Here is a tiny trained network, its code and every weight. The questions are about switching its units off for an input and a class, where a switched-off unit gives its printed mean instead of its output.

import numpy as np


def w(rows, s, z=0):
    codes = np.array(rows[::2]) - 128.0
    scale = np.full(codes.shape[1], s)
    scale[-1] = z or s
    return codes * scale


def norm(h):
    return h / np.sqrt((h * h).mean(-1, keepdims=True) + 1e-5)


def f(y):
    return np.maximum(y, 0)


def log_softmax(a):
    a = a - a.max(-1, keepdims=True)
    return a - np.log(np.exp(a).sum(-1, keepdims=True))


def net(x, mask):
    res = np.array(x, float).reshape(1, 4) / 4 @ E
    u = 0
    for l in range(3):
        y = f(norm(res) @ A[l][:, :-1].T + A[l][:, -1])
        res = res + np.where(mask[u : u + 4], y, B[l][:, -1]) @ B[l][:, :-1]
        u += 4
    return log_softmax(norm(res)[-1] @ U[:, :-1].T + U[:, -1])


A, B = {}, {}
E = w([
[142,64,210],'x0',
[58,220,146],'x1',
[183,200,149],'x2',
[97,177,254],'x3',
],0.0054)
A[0] = w([
[41,208,214,53],'0.n1',
[200,117,194,253],'0.n2',
[254,247,199,163],'0.n3',
[223,38,38,174],'0.n4',
],0.0056,0.0022)
B[0] = w([
[196,144,129,213],'0.n1',
[2,86,170,227],'0.n2',
[89,19,62,243],'0.n3',
[162,184,188,253],'0.n4',
],0.0087,0.0039)
A[1] = w([
[71,236,207,254],'1.n1',
[81,32,211,207],'1.n2',
[99,186,2,31],'1.n3',
[109,173,160,81],'1.n4',
],0.009,0.0007)
B[1] = w([
[155,120,93,201],'1.n1',
[105,105,117,253],'1.n2',
[114,124,142,216],'1.n3',
[245,116,159,151],'1.n4',
],0.012,0.0068)
A[2] = w([
[106,123,84,232],'2.n1',
[169,32,119,64],'2.n2',
[25,64,78,5],'2.n3',
[175,1,83,196],'2.n4',
],0.0072,0.0023)
B[2] = w([
[145,207,46,183],'2.n1',
[121,127,254,192],'2.n2',
[204,51,2,200],'2.n3',
[231,202,162,254],'2.n4',
],0.0058,0.0061)
U = w([
[226,214,81,181],'0',
[174,84,224,203],'1',
[21,245,37,220],'2',
[171,105,81,59],'3',
[158,73,93,66],'4',
[44,61,205,2],'5',
],0.012,0.0018)

Each question gives the input, the list of numbers given to net, and the class t.
The units are the neurons (one row each of A and B). Each row of codes is followed by its name. A weight is (code - 128) times the scale printed after its matrix; where a second scale follows, it is the last column's (A, B and U).
mask holds one flag per neuron, layer by layer. A switched-off neuron (its flag False) gives its mean, the last column of its row in B, instead of its output. The means were averaged over made-up inputs and are rounded, as every weight is.
A unit's drop is (log p(t) with every unit on - log p(t) with that unit switched off) / (log p(t) with every unit on - log p(t) with every unit switched off).
The circuit of an input: a set's keep is (log p(t) with only the set's units on - log p(t) with every unit switched off) / (log p(t) with every unit on - log p(t) with every unit switched off). Starting from all 12 units, units are removed one at a time, each time the one whose removal leaves the highest keep (on an exact tie, the one counted first), for as long as the keep stays at least 0.8.
circuit, biggest first: the units of the circuit, biggest drop first
k most important neurons: the k neurons with the biggest drops, biggest first
k most important neurons of layer l: the k neurons of layer l with the biggest drops, biggest first
input [-6,1,5,-2], class 2: circuit, biggest first -> 2.n4; 1.n3
input [-2,2,-1,-4], class 2: 2 most important neurons of layer 2 -> 2.n4; 2.n3
input [-1,-4,-5,-6], class 0: most important neuron of layer 2 -> 2.n4
input [3,-6,0,-5], class 1: circuit, biggest first -> 0.n4; 2.n2; 2.n3
input [2,-1,3,7], class 5: 2 most important neurons -> 0.n3; 0.n2
input [0,5,-6,4], class 0: circuit, biggest first -> 1.n1; 0.n2
input [0,-4,5,7], class 4: circuit, biggest first -> 0.n3; 0.n4
input [8,-6,0,1], class 5: 2 most important neurons of layer 0 -> 0.n2; 0.n1
input [4,-1,-5,-7], class 1: 4 most important neurons -> 0.n4; 2.n2; 0.n3; 0.n2
input [-1,3,-7,7], class 0: 3 most important neurons of layer 0 -> 0.n1; 0.n2; 0.n3
input [4,-8,-3,6], class 5: circuit, biggest first -> 0.n2; 1.n2
input [-4,2,-5,1], class 0: 2 most important neurons -> 0.n3; 2.n3
input [1,-5,-2,-5], class 1: 2 most important neurons -> 0.n4; 2.n2
input [-1,1,-6,1], class 0: circuit, biggest first -> 0.n2
input [-3,-5,-2,0], class 0: 2 most important neurons of layer 1 -> 1.n2; 1.n3
input [4,-4,7,-6], class 1: 3 most important neurons of layer 0 -> 0.n4; 0.n2; 0.n1
input [-1,-5,7,6], class 4: 3 most important neurons -> 0.n3; 2.n3; 0.n4
input [-4,1,8,-3], class 2: 3 most important neurons of layer 1 -> 1.n4; 1.n1; 1.n2
input [1,-2,3,3], class 5: 2 most important neurons -> 0.n2; 1.n1
input [-4,3,7,-5], class 2: 2 most important neurons of layer 2 -> 2.n4; 2.n3
input [-1,-8,-5,-4], class 0: most important neuron -> 2.n4
input [-5,2,8,-6], class 2: 2 most important neurons -> 2.n4; 1.n4
input [-4,2,1,-8], class 2: 3 most important neurons of layer 1 -> 1.n4; 1.n1; 1.n3
